(in the rows, 128 means zero)
Each row is followed by its class.
[123  66  96 119 138 132 172 162 109 119 175 124 119  92 128 142 191 154
 146 122  83  81 123 165  94 103 155  90 131 100  78 123 112 115 146 117
 160 100 123 164 120  79 121 139 168  91  99 102] => k184
[104 167  93 176 127 107 132 121 140 133 120  63 168  56 140 153 120 177
 161 195 118 139 143 173 122  97  80 130 129 103 122  95 133  64 118 147
 118 137 125 119 143 136 103 130 180 128 135 175] => k184
[109 170  87 161 108 109 142 108 155 101 120  94 130  63 116 141 108 148
 139 200 135 140 124 190 123  89 114 141 142 125 120  82 102  57 101 149
 111 144 122 102 149 147 106 112 202 109 120 158] => k329
[141 114  90  89 153 146 143 178 177 180 101  58 170  89 149 103 115 159
  94 121 142 155 135  92 129 104 167  85 148 139 150  77  95  73 117 117
 131  88 142 156 108 144 100 131  95 137 133 103] => k828
[130  97  74  92 163 124 115 177 155 158 107  83 168  94 148 109 121 154
  83 131 138 170 128  90 133 117 146 102 145 151 112  96  79  79 122 109
 129  87 142 133 105 136 102 139 103 148 130 114] => k342
[133  65  86 122 147 138 189 180 136 117 199 157 122  99 112 121 169 156
 121 135 101  94 124 173  93 117 172  79 127  91  95 106  71 106 131 125
 174 112 113 160 104  95 122 106 156  80 109 113] => k603
[110 163 101 136 118 116 127 117 133  95 123  83 132  55 116 135 108 145
 165 196 126 134 131 187 121  95 103 147 121 119 130  94 103  84 106 159
 105 141 130 118 147 143  97  96 168 106 125 163] => k603
[125  85  96 117 139 152 206 171 147 117 195 136 123 102 113 131 167 146
 127 158 120  98 124 166  96 116 170  78 125  95 107 103  68  95 121 131
 171 104 114 167 107 100 105 124 170  79 108 108] => k828
[160 119  88 113 149 136 111 174 176 144 104  93 176  77 140 109 115 153
  80 122 141 166 151 110 120  95 147  92 178 119 132 113  92  73 130 128
 138 100 141 142 114 158 112 120 116 140 116 110] => k255
[137 105  87  93 162 144 135 177 169 172 103  77 161 101 149 107 113 163
  90 108 145 153 131  88 134 111 168  89 147 152 141  74  90  86 124 114
 128  89 144 150 101 142 106 121 102 142 132  99] => k828
[126  76  97 128 130 151 203 189 138 127 204 149 130 100 128 117 169 137
 120 151 115 107 113 182  95 100 175  72 133  94 100 117  66 102 134 124
 171 112 113 154  95 101 109 121 181  81 127 109] => k786
[166 137 116 126 147 166  98 104 136 157 142 114 126  73 164 139 116 122
 157 177 151 156 162 216  97 112 118 102 140 115 165 124 119  33 102 130
 123 107 126 121 111 115  81 175 138 153 111 174] => k786
[115 180  94 173 121 117 129 130 149 122 125  78 162  50 147 150 116 175
 164 195 137 154 148 178 119  91  75 129 148 109 127  90 101  64 116 142
 119 139 132 107 129 158  91 115 179 129 123 189] => k786
[173 120 105 108 156 161 101 107 138 161 138 111 124  77 147 131 109 140
 166 174 134 142 172 198  99 121 129 105 127 109 175 110 133  44 103 133
 122 105 120 138 122 104 104 157 113 149 103 179] => k603
[113 172  78 172 117 102 118 112 160  98 121  63 146  27 126 145 127 188
 157 202 132 137 151 175 119  93  80 123 142 102 118  88 114  52  97 132
 129 138 124 108 139 152  93 115 180 118 117 194] => k329
[162 123  88 117 137 138 123 177 179 145 102 100 179  76 132 109 104 151
  82 127 148 170 156 118 114  81 149  93 179 115 139 108  93  83 128 131
 138 100 131 141 117 160 117 109 116 139 118 106] => k255
[163 152 108 113 139 153  96 109 136 151 137 133 128  86 157 143  98 121
 147 180 142 167 166 199  97 118 107 123 139 113 153 113 121  24  88 133
 121 104 124 123 116 109  97 181 120 166 100 175] => k342
[171 132 102 130 137 158 113 102 147 157 147 126 121  90 147 135 109 134
 141 179 146 150 161 198 112 110 134 100 144 109 151 105 128  16  89 130
 133 111 113 126 126 108 108 178 147 156  99 170] => k329
[147 101  80 109 139 144 134 162 179 143 109  97 164  94 132 107 119 164
  99 121 138 155 142 106 128  85 162  81 166 110 124 103 103  77 119 118
 151 112 127 136 127 148 139 121 120 135 119 123] => k329
[107 196  95 161 125 117 134 107 163 111 112  67 148  43 132 145 111 187
 170 191 136 132 156 174 110  98  76 139 138 118 143  74 112  79  96 154
 112 140 125 121 144 162  85 110 166 123 123 176] => k828
[130  67 100 113 138 131 164 164 121 105 174 147 111  87 116 126 193 168
 144 126  87  80 124 156  85 116 163  96 119 107  87 111 101 117 146 120
 163  97 122 167 115  86 116 113 152  78  90 113] => k603
[160 144 102 116 147 154  86 103 138 138 140 138 123  90 150 143 100 122
 152 186 147 165 166 203 108 133  98 123 140 121 149 113 122  46  91 142
 125 107 120 121 123 111  86 178 122 165 103 176] => k342
[123  70  98 117 129 148 174 173 112 121 174 132 115  96 122 138 185 142
 124 128  90  89 122 177  89 109 163  93 124 108  77 120 111 114 150 118
 159  97 125 167 120  73 121 143 169  86  91  92] => k184
[110 188  86 165 123 100 118 114 151 113 123  83 163  54 136 156 115 174
 159 218 122 144 142 174 121 108  57 138 145 117 107  91 100  56 104 155
 122 132 126 103 139 138  90 115 177 122 124 186] => k342
[128  93 100 112 133 156 180 155 122 115 171 130 106  88 111 139 183 159
 160 123  98  73 130 160  90 112 161  91 122 118  98 103  92 127 134 126
 162 102 122 173 129  91 110 116 171  76  95  96] => k828
[140 145 111 107 144 151  85 116 102 140 141 138 112  62 181 130 138 128
 176 178 148 170 145 187 124 132 105 123 126 125 145 105 112  54 115 118
 112 115 133 127 116 145  87 180 132 176 121 165] => k786
[168 140 101 119 145 168  96 108 132 135 130  97 117  69 152 142 106 143
 185 173 137 159 181 201  88 143 122 106 113 118 169 119 119  49  78 124
 125 111 119 149 126 114  96 181 121 158  97 172] => k906
[146 147 117 109 148 157  85 107 114 136 143 142 115  64 177 143 135 117
 179 174 150 167 151 194 125 138 105 110 128 115 137 120 109  46 114 127
 118 119 138 129 121 141  86 182 135 166 113 162] => k786
[165 138  98 117 152 144  99 108 140 155 135 135 128  86 158 144  96 131
 156 180 142 160 163 210 106 124 101 125 143 131 151 104 121  23  91 131
 120 103 121 117 125 108  89 183 128 164 106 173] => k342
[185 142 120 132 146 167  93 107 131 140 139 124 132  66 137 140 101 115
 139 181 141 155 177 210  96 115 114 119 152 111 168 121 126  33  90 140
 123 105 124 140 133 119  87 159 142 151 104 155] => k255
[129  82  77 100 158 129 134 192 158 186 111  66 172 103 150 106 117 147
  77 112 136 162 130 101 128 101 171  86 153 133 141  85 108  90 140 117
 129  89 133 145  95 127 108 138 100 155 136 108] => k184
[132  81 113 128 131 149 156 170 106 123 173 138 118  80 133 148 197 157
 152 116  96  87 125 160  92 110 154  81 134 113  75 134  97  96 157 105
 169  93 136 158 118  89 111 122 169  81  96 101] => k786
[143  67 108 141 149 119 152 154 117 109 179 149 119  83 120 143 187 151
 127 132  88  84 125 170  83 117 159  94 138 117  70 129  89  99 138 128
 162  90 129 164 123  82 103 119 176  79  90  91] => k255
[149 122  77 108 137 159 144 188 176 146  93  74 169  86 136 121 109 168
 116 136 142 171 162 113 111 114 151  84 144 119 142 105  79  84 116 114
 146 106 135 157 110 149 129 127 107 135 110 119] => k906
[146 100  76 105 143 129 126 181 162 154 112  83 158  89 143  98 119 157
  90 106 144 173 131  88 147 107 156  88 154 131 133  85  98  65 118  99
 133 102 131 135 119 158 114 133 109 143 128 107] => k329
[147  80 112 138 137 129 164 154 113 114 170 142 123  81 120 142 183 144
 130 142  85  88 122 168  87 109 164 101 136 122  76 119  93  98 142 124
 155  92 130 170 125  81 114 118 184  79  91  90] => k255
[141  84  74 113 162 118 130 167 157 165 110  75 167  90 150 107 121 163
  94 108 133 161 129  91 145 108 164  84 151 137 124  88  98  64 116  98
 136  96 134 139 116 139 121 128 112 139 125 117] => k329
[169 152 113 111 141 154  73 123 123 121 136 137 117  45 157 139 135 128
 145 177 137 159 166 187 116 127  98 125 147 107 133 118 114  39 105 135
 118 116 136 138 137 147  83 172 135 170 110 149] => k255
[142 104  80 110 147 152 126 173 174 145  87  73 165  88 131 125 117 171
 109 123 134 163 156  91 108 110 165  87 140 127 128 118  88  99 111 116
 145  94 138 153 117 142 125 127 101 138 118 114] => k906
[162 154 107 125 148 134  83 110 129 126 136 152 116  59 171 130 129 135
 145 173 141 163 152 201 114 124 103 134 148 118 138 110 109  41 101 145
 111 122 125 126 120 144  80 175 143 174 115 155] => k255
[109 162 102 156 117 118 135 120 138  99 105  61 129  58 121 154 105 146
 179 204 120 143 134 186 107 109 116 141 113 134 133 101  94  90  88 152
 105 141 123 129 149 137 103 114 187 107 133 154] => k906
[117  80  89 128 127 146 191 181 128 115 199 136 135  91 118 124 168 121
 113 144 105 117 121 178  94 101 171  73 131  72  92 104  81  93 122 134
 172 110 108 171 107 102 116 135 175  96 117 103] => k184
[130 179  90 177 118 113 115 125 152 103 123  85 163  35 129 143 113 174
 150 208 127 143 156 191 111  86  76 138 151 112 115  89  99  68 106 164
 122 139 129 119 140 149  89 103 180 124 118 178] => k255
[136  76 105 107 143 135 160 154 106 106 173 147 111  89 117 128 184 158
 147 119  86  86 125 162  87 124 158  97 116 108  84 122 104 117 146 114
 161  97 120 163 133  85 128 116 155  75  86 102] => k603
[147 156 110 108 138 149 101 128 119 136 132 139 110  80 166 143 126 138
 179 185 146 179 151 184 113 152 112 124 118 124 141 114 107  49  93 129
 121 124 120 130 128 134  99 191 128 177 117 159] => k906
[112 171 101 160 106 123 144 128 143  97 104  74 134  71 128 151 105 155
 167 197 119 142 133 183 107  99 120 141 117 125 126  96  85  83  92 160
 112 144 125 136 128 133 109 113 197 108 126 150] => k906
[160 137 104 114 137 170 112 113 138 154 145 124 128  88 151 140 104 117
 138 177 146 159 168 216  98 115 125 109 137  96 162 110 139  34 105 140
 125 109 116 137 118 111  97 192 132 170 107 158] => k184
[106 170  84 162 118 113 134 120 153 123 122  53 167  45 134 152 118 167
 157 205 124 143 152 184 115  93  85 121 133  97 124  87 124  72 116 157
 121 137 120 127 141 140  99 131 180 128 123 179] => k184
[135 110  83 104 152 121 138 180 159 170 105  89 179 100 155 114 100 142
  80 140 135 182 121 100 135 116 151 106 150 142 133  88  89  48 119 110
 130  83 138 138 106 137 109 129 105 147 136 112] => k342
[135 111  89  94 134 159 127 183 164 156 106  81 176  84 127 117 116 141
  89 117 142 165 154 106 116  93 148  79 149  99 139 110 117  91 141 121
 145 103 133 150 123 151 131 130 104 146 129 109] => k184
[148 163 111 117 142 155  95 117 116 125 123 138 113  80 168 141 124 139
 175 175 137 181 150 175 111 157 111 130 116 118 146 114 112  52  90 129
 118 119 125 139 128 136  97 183 133 174 114 152] => k906
[165 137 118 124 143 164 107 114 132 164 147 123 129  75 169 142 104 119
 165 176 149 168 161 217 104 111 124 103 139 112 164 117 122  29  99 132
 122 107 127 129 121 116  91 179 137 155 109 167] => k786
[177 145 104 103 140 161 102 105 140 145 145 118 129  68 153 127 107 133
 163 177 135 153 174 202 101 120 118 112 128  99 171 100 128  18  94 133
 115 109 119 136 121 119  99 172 112 155  96 186] => k603
[126  80 107 114 135 145 158 172 107 112 183 147 113  90 125 136 200 153
 148 114 101  86 123 159  95 125 149  89 132 123  80 122  84 114 155 112
 162 103 133 159 116  95  96 134 174  80  91  98] => k786
[111 163 107 162 115 123 137 112 144 112 122  86 140  63 136 150 108 125
 162 205 137 150 122 198 119  93 115 136 129 131 137  97  88  69 115 156
 100 145 130 113 130 150  94 112 199 108 144 158] => k786
[128  62  76 132 130 132 187 173 137 104 204 156 114  99 107 120 175 151
 111 126 109  96 122 157 111 109 169  72 136  93  81 101  75  95 112 113
 181 113 107 155 116 106 124 125 175  84 103 107] => k329
[103 161 113 157 118 120 127 125 138 107 125  87 131  63 136 142 119 152
 179 199 130 132 132 192 119  87  96 140 135 129 125  97  98  96 121 156
 100 150 136 116 133 153  95 109 191 110 139 162] => k786
[116 196  96 165 120 121 140 110 163 119 118  75 150  54 136 147 111 183
 169 205 141 135 152 181 115  97  76 134 140 120 143  73 110  68  98 157
 115 137 122 118 134 153  90 111 174 118 121 176] => k828
[140  97  81  92 162 119 113 181 137 171 111  82 170 100 153 120 108 147
  95 118 124 158 130  94 148 119 137 102 147 154 109 100  92  71 123 103
 126  85 141 136 116 123 112 132 101 138 130 106] => k342
[102 178  91 167 113 112 125 130 151 114 127  71 159  49 137 150 126 171
 151 201 130 144 145 186 119  86  73 128 143 100 109  87 117  65 114 161
 120 145 126 113 131 146  91 132 179 131 129 176] => k184
[132 188  94 178 122 102 104 109 147 102 118  83 163  33 133 151 118 169
 149 194 125 147 153 170 120 101  72 139 153 111 115 102 111  60 106 152
 120 133 130 116 148 158  88 113 179 126 120 168] => k255
[134  65  91 124 125 134 164 138 124  99 182 142 101  95 116 129 190 160
 135 124  99  85 120 160  90 111 175  82 129 112  79 121 103 101 126 109
 174 101 113 157 124  85 132 132 174  82  79 111] => k329
[126  98  84 126 136 155 208 171 153 122 195 139 120  93 113 116 162 145
 115 153 124 102 121 174  94 109 177  79 130 102 115  89  66 107 111 125
 164 109 106 161  95 107 101 120 176  82 125 103] => k828
[124  97 101 116 136 143 184 161 136 129 171 134 107  98 121 137 189 168
 141 125  99  75 120 162  86 115 169  91 137 126  90  97  90 113 139 129
 164  98 124 165 119  85  99 126 170  83  92  92] => k828
[110 191  85 162 120 123 128 117 155 115 114  73 146  54 132 139 109 188
 184 189 133 135 153 175 122  90  81 138 141 119 137  67 106  94 100 160
 118 146 120 121 141 159  95 109 170 124 130 174] => k828
[140  73 100 137 148 124 147 155  98 101 171 139 112  77 113 140 187 155
 142 120  82  74 135 159  95 118 151 103 142 112  79 129  96 129 143 119
 166  97 125 173 129  92 111 110 176  84  95  91] => k255
[112 173  91 177 127 108 124 121 142  93 109  54 145  47 135 159 118 195
 184 198 120 140 158 170 108 117  76 134 120 117 118 103  98  82  92 140
 116 142 124 126 135 147 100 114 177 119 119 181] => k906
[138  69  83 118 137 138 191 188 139 106 201 154 126  97 117 114 167 164
 135 130  98  96 128 175  97 104 161  80 132  78  94 108  72  98 130 130
 176 116 109 160 108 102 121 109 154  81 105 119] => k603
[134 104  88  97 141 152 123 172 167 150 102  93 173  92 132 115 121 139
  83 112 142 163 152 107 116  87 143  83 152 100 131 118 118 104 133 123
 144 101 135 142 120 146 137 138 104 140 124 112] => k184
[147 141 109  96 147 145  93 114 135 126 146 146 109  68 159 130 135 141
 154 181 147 164 152 190 107 132 115 121 126 105 144 106 115  53 104 142
 121 121 126 125 119 133  87 173 113 172 103 178] => k603
[146  83  94 135 124 136 193 183 143 103 203 162 133  85 118 124 160 123
 114 157 105 115 123 189  93 102 171  85 151  85  97 103  64  89 118 145
 172 115 109 173 108 110 111 113 176  88 110 104] => k255
[110 159  87 161 114 107 136 114 155 111 123  85 132  71 121 140 109 154
 148 201 133 147 118 186 127  91 120 136 146 130 126  82 103  66 103 160
 112 147 113 102 152 144 100 110 200 117 130 161] => k329
[157 110  86  97 150 143 129 169 175 147 106  93 176  86 140 108 115 165
 103 106 131 156 154  99 125 102 144  86 149 101 141 114 104  72 129 119
 138 104 134 141 124 156 132 111  84 129 116 126] => k603
[127  76  87 115 147 142 194 189 130 117 197 150 130  91 108 112 166 146
 123 144 102 100 123 165 101 110 170  78 126  81  90 100  70 109 134 125
 174 107 113 164 114  99 121 104 158  83 113 112] => k603
[106 179  82 173 116 113 127 112 150 119 128  76 160  47 140 151 116 169
 172 207 132 152 150 183 122  91  80 124 140  95 127  88 130  75 116 155
 115 139 115 114 135 150 104 128 178 134 127 183] => k184
[105 186  99 140 116 128 154 104 164 107 119  79 134  72 117 139 102 146
 153 211 143 131 128 196 111  89 117 145 133 134 148  76  88  84  97 174
 101 146 122 118 133 146  86 112 200 106 134 153] => k828
[165 137 106 115 142 173 103 110 132 158 140 125 127  88 150 140 101 115
 133 166 145 153 170 219 101 112 119 108 138 109 152 113 141  37 105 136
 117 107 117 129 124 107 101 189 135 166 105 150] => k184
[160 137 109 127 154 156  95 102 124 138 127 109 113  86 152 141 102 141
 177 160 139 152 176 195  93 148 125 118 113 128 164 119 125  61  78 121
 121 108 121 146 119 108  95 183 121 162  96 163] => k906
[159 154 116 110 141 134  78 116 116 119 147 156 117  67 168 132 126 127
 148 172 141 162 152 186 126 132 100 136 150 120 134 107 115  36 100 138
 118 120 135 132 123 144  86 177 134 180 107 154] => k255
[145  72 103 135 134 141 183 181 130 103 198 156 132  91 106 129 160 126
  99 151 106 107 130 180  91 101 171  90 143  93  88 121  72  96 118 131
 171 110 114 169 118 101 117 121 184  83 106 101] => k255
[144 107  83 110 148 148 131 179 169 147  88  70 166  89 132 126 112 166
 120 121 142 168 159  96 110 106 164  81 143 125 134 111  79 100 116 116
 142 101 134 154 110 146 133 120 111 137 115 114] => k906
[133  98  78  94 157 129 123 177 154 167 101  81 168  92 146 113 118 148
  83 136 136 171 126  92 129 107 151 102 144 146 124  97  81  73 123 112
 128  84 141 132 104 132 102 130 103 148 140 116] => k342
